Below are the code and all the weights of a small trained network. Each question names an input and a class and asks about switching units off, where a switched-off unit gives its printed mean instead of its output.

import numpy as np


def w(rows, s, z=0):
    codes = np.array(rows[::2]) - 128.0
    scale = np.full(codes.shape[1], s)
    scale[-1] = z or s
    return codes * scale


def f(y):
    return np.maximum(y, 0)


def log_softmax(a):
    a = a - a.max(-1, keepdims=True)
    return a - np.log(np.exp(a).sum(-1, keepdims=True))


def net(x, mask):
    res = np.array(x, float).reshape(1, 3) / 4 @ E
    y = f(res @ A[0][:, :-1].T + A[0][:, -1])
    res = res + np.where(mask, y, B[0][:, -1]) @ B[0][:, :-1]
    return log_softmax(res[-1] @ U[:, :-1].T + U[:, -1])


A, B = {}, {}
E = w([
[144,6,118,67,127,102,126,107,124,126,142,132],'x0',
[112,149,116,83,129,71,132,254,132,134,90,126],'x1',
[111,86,122,196,121,127,127,115,134,133,15,125],'x2',
],0.012)
A[0] = w([
[136,111,133,116,120,140,132,92,129,127,130,132,85],'N1',
[128,123,130,136,141,132,128,138,133,126,137,133,141],'N2',
[136,92,125,111,125,122,134,150,119,133,125,130,73],'N3',
[122,130,122,135,126,127,127,119,133,134,135,120,144],'N4',
[116,105,128,132,130,133,118,133,140,116,142,131,109],'N5',
[114,128,133,139,123,122,130,133,126,124,132,132,83],'N6',
[118,90,127,99,131,114,129,147,131,119,124,129,60],'N7',
[124,86,126,180,129,133,125,120,126,130,3,132,149],'N8',
[131,166,128,159,131,150,131,62,126,122,140,130,203],'N9',
[134,134,128,136,128,136,130,135,121,138,120,130,58],'N10',
[132,48,128,108,131,141,125,64,130,126,152,123,127],'N11',
[132,104,127,114,123,126,125,105,124,124,131,126,152],'N12',
[117,114,122,121,122,126,126,116,136,125,133,131,137],'N13',
[125,121,128,136,119,124,125,124,119,143,139,117,131],'N14',
[125,102,127,129,128,129,132,101,126,134,141,131,110],'N15',
[120,120,133,130,126,139,126,139,133,134,138,115,179],'N16',
[126,106,132,126,130,130,133,114,119,131,125,131,69],'N17',
[125,139,126,104,131,131,128,136,125,129,163,132,255],'N18',
[127,123,130,127,120,125,129,126,130,123,135,117,107],'N19',
[129,135,127,135,125,123,129,121,120,125,124,129,73],'N20',
[114,120,119,138,127,122,133,118,132,131,94,122,141],'N21',
[130,108,130,136,129,127,129,153,116,132,130,130,87],'N22',
[121,133,122,141,127,131,131,114,125,121,136,140,111],'N23',
[124,173,127,129,130,117,131,190,129,130,103,128,110],'N24',
[130,128,142,134,133,132,125,139,125,135,117,140,72],'N25',
[134,135,126,125,121,129,120,132,135,119,125,131,76],'N26',
[129,35,129,74,130,109,125,176,130,128,127,128,14],'N27',
[123,161,129,146,128,140,117,67,131,129,134,127,178],'N28',
[115,130,129,132,118,128,133,121,134,129,136,121,122],'N29',
[119,134,133,132,120,117,131,112,128,131,136,115,84],'N30',
[128,154,123,129,132,114,120,164,130,128,114,128,110],'N31',
],0.034,0.0097)
B[0] = w([
[123,154,128,104,153,137,140,108,119,103,124,103,168],'N1',
[126,134,130,131,126,120,120,133,146,123,117,138,134],'N2',
[128,122,129,130,126,131,115,139,136,167,132,122,162],'N3',
[125,131,130,126,119,125,128,124,144,138,130,141,143],'N4',
[135,154,126,126,116,136,118,112,140,114,117,134,143],'N5',
[148,141,135,128,136,136,115,125,137,110,144,130,130],'N6',
[138,120,112,149,135,133,129,142,128,161,141,127,169],'N7',
[128,93,127,146,126,130,123,121,143,111,147,2,255],'N8',
[145,128,118,161,130,143,122,168,140,206,130,129,235],'N9',
[137,133,123,125,131,137,136,136,123,117,136,110,132],'N10',
[114,83,133,105,118,104,132,91,104,42,127,168,248],'N11',
[139,107,137,125,125,132,135,111,140,99,113,153,172],'N12',
[138,129,137,124,116,137,129,116,136,112,121,142,150],'N13',
[133,141,132,116,127,150,125,109,139,123,136,135,139],'N14',
[123,139,111,118,129,130,121,108,129,103,126,132,168],'N15',
[119,140,129,123,132,134,122,125,127,138,131,140,146],'N16',
[108,99,126,125,144,139,126,124,132,123,119,129,146],'N17',
[119,156,136,109,126,118,127,146,113,139,106,192,199],'N18',
[138,141,131,139,117,124,131,125,147,112,106,138,133],'N19',
[143,133,117,121,125,123,125,119,121,143,135,109,130],'N20',
[128,121,127,136,125,123,128,125,128,126,126,92,164],'N21',
[121,120,122,141,129,128,127,146,127,132,123,120,142],'N22',
[134,127,126,132,128,118,139,127,122,150,130,115,147],'N23',
[109,183,133,100,127,119,124,125,112,81,133,109,205],'N24',
[127,144,125,126,118,142,139,128,146,120,137,129,133],'N25',
[103,116,128,129,127,125,137,131,104,142,138,114,129],'N26',
[147,110,137,158,124,140,119,149,150,228,136,135,223],'N27',
[138,117,124,141,129,131,136,142,142,195,123,124,211],'N28',
[119,118,123,122,132,123,123,144,135,130,128,128,137],'N29',
[128,130,120,130,131,126,129,128,121,137,130,120,136],'N30',
[128,169,130,125,134,125,129,110,123,98,127,120,173],'N31',
],0.051,0.029)
U = w([
[159,153,134,116,145,159,158,202,129,252,93,217,254],'0',
[150,67,135,197,114,163,152,154,217,202,169,28,158],'1',
[72,242,135,23,129,91,159,139,64,65,88,173,126],'2',
[66,171,131,97,106,99,161,99,143,20,158,2,13],'3',
[115,105,133,30,120,110,154,80,79,68,66,245,135],'4',
[104,27,123,107,95,115,158,32,161,12,138,53,48],'5',
],0.0064,0.0035)

Each question gives the input, the list of numbers given to net, and the class t.
The units are the neurons (one row each of A and B). Each row of codes is followed by its name. A weight is (code - 128) times the scale printed after its matrix; where a second scale follows, it is the last column's (A, B and U).
mask holds one flag per neuron, in row order. A switched-off neuron (its flag False) gives its mean, the last column of its row in B, instead of its output. The means were averaged over made-up inputs and are rounded, as every weight is.
A unit's drop is (log p(t) with every unit on - log p(t) with that unit switched off) / (log p(t) with every unit on - log p(t) with every unit switched off).
The circuit of an input: a set's keep is (log p(t) with only the set's units on - log p(t) with every unit switched off) / (log p(t) with every unit on - log p(t) with every unit switched off). Starting from the 12 units with the biggest drops (on a tie, the unit counted first), units are removed one at a time, each time the one whose removal leaves the highest keep (on an exact tie, the one counted first), for as long as the keep stays at least 0.8.
circuit, biggest first: the units of the circuit, biggest drop first
most important unit: the unit with the biggest drop
top k neurons: the k neurons with the biggest drops, biggest first
drop of u: that unit's drop, to one decimal
input [7,-2,1], class 5: circuit, biggest first => [N11]
input [0,2,-5], class 2: circuit, biggest first => [N27, N8]
input [0,8,0], class 2: top 2 neurons => [N24, N8]
input [4,1,-2], class 0: top 2 neurons => [N8, N27]
input [3,-8,-2], class 4: top 2 neurons => [N11, N8]
input [0,6,1], class 3: top 2 neurons => [N24, N9]
input [0,1,6], class 3: top 4 neurons => [N27, N9, N28, N11]
input [0,8,-2], class 2: top 3 neurons => [N24, N9, N8]
input [6,0,-6], class 4: top 2 neurons => [N11, N9]
input [-5,1,6], class 3: top 2 neurons => [N27, N24]
input [4,-8,-1], class 4: top 2 neurons => [N8, N11]
input [0,1,-7], class 2: top 2 neurons => [N27, N9]
input [6,-7,6], class 5: drop of N11 => 0.1
input [-3,6,-3], class 2: drop of N8 => 0.2
input [3,-1,0], class 4: drop of N8 => 0.7
input [3,0,-6], class 4: most important unit => N9
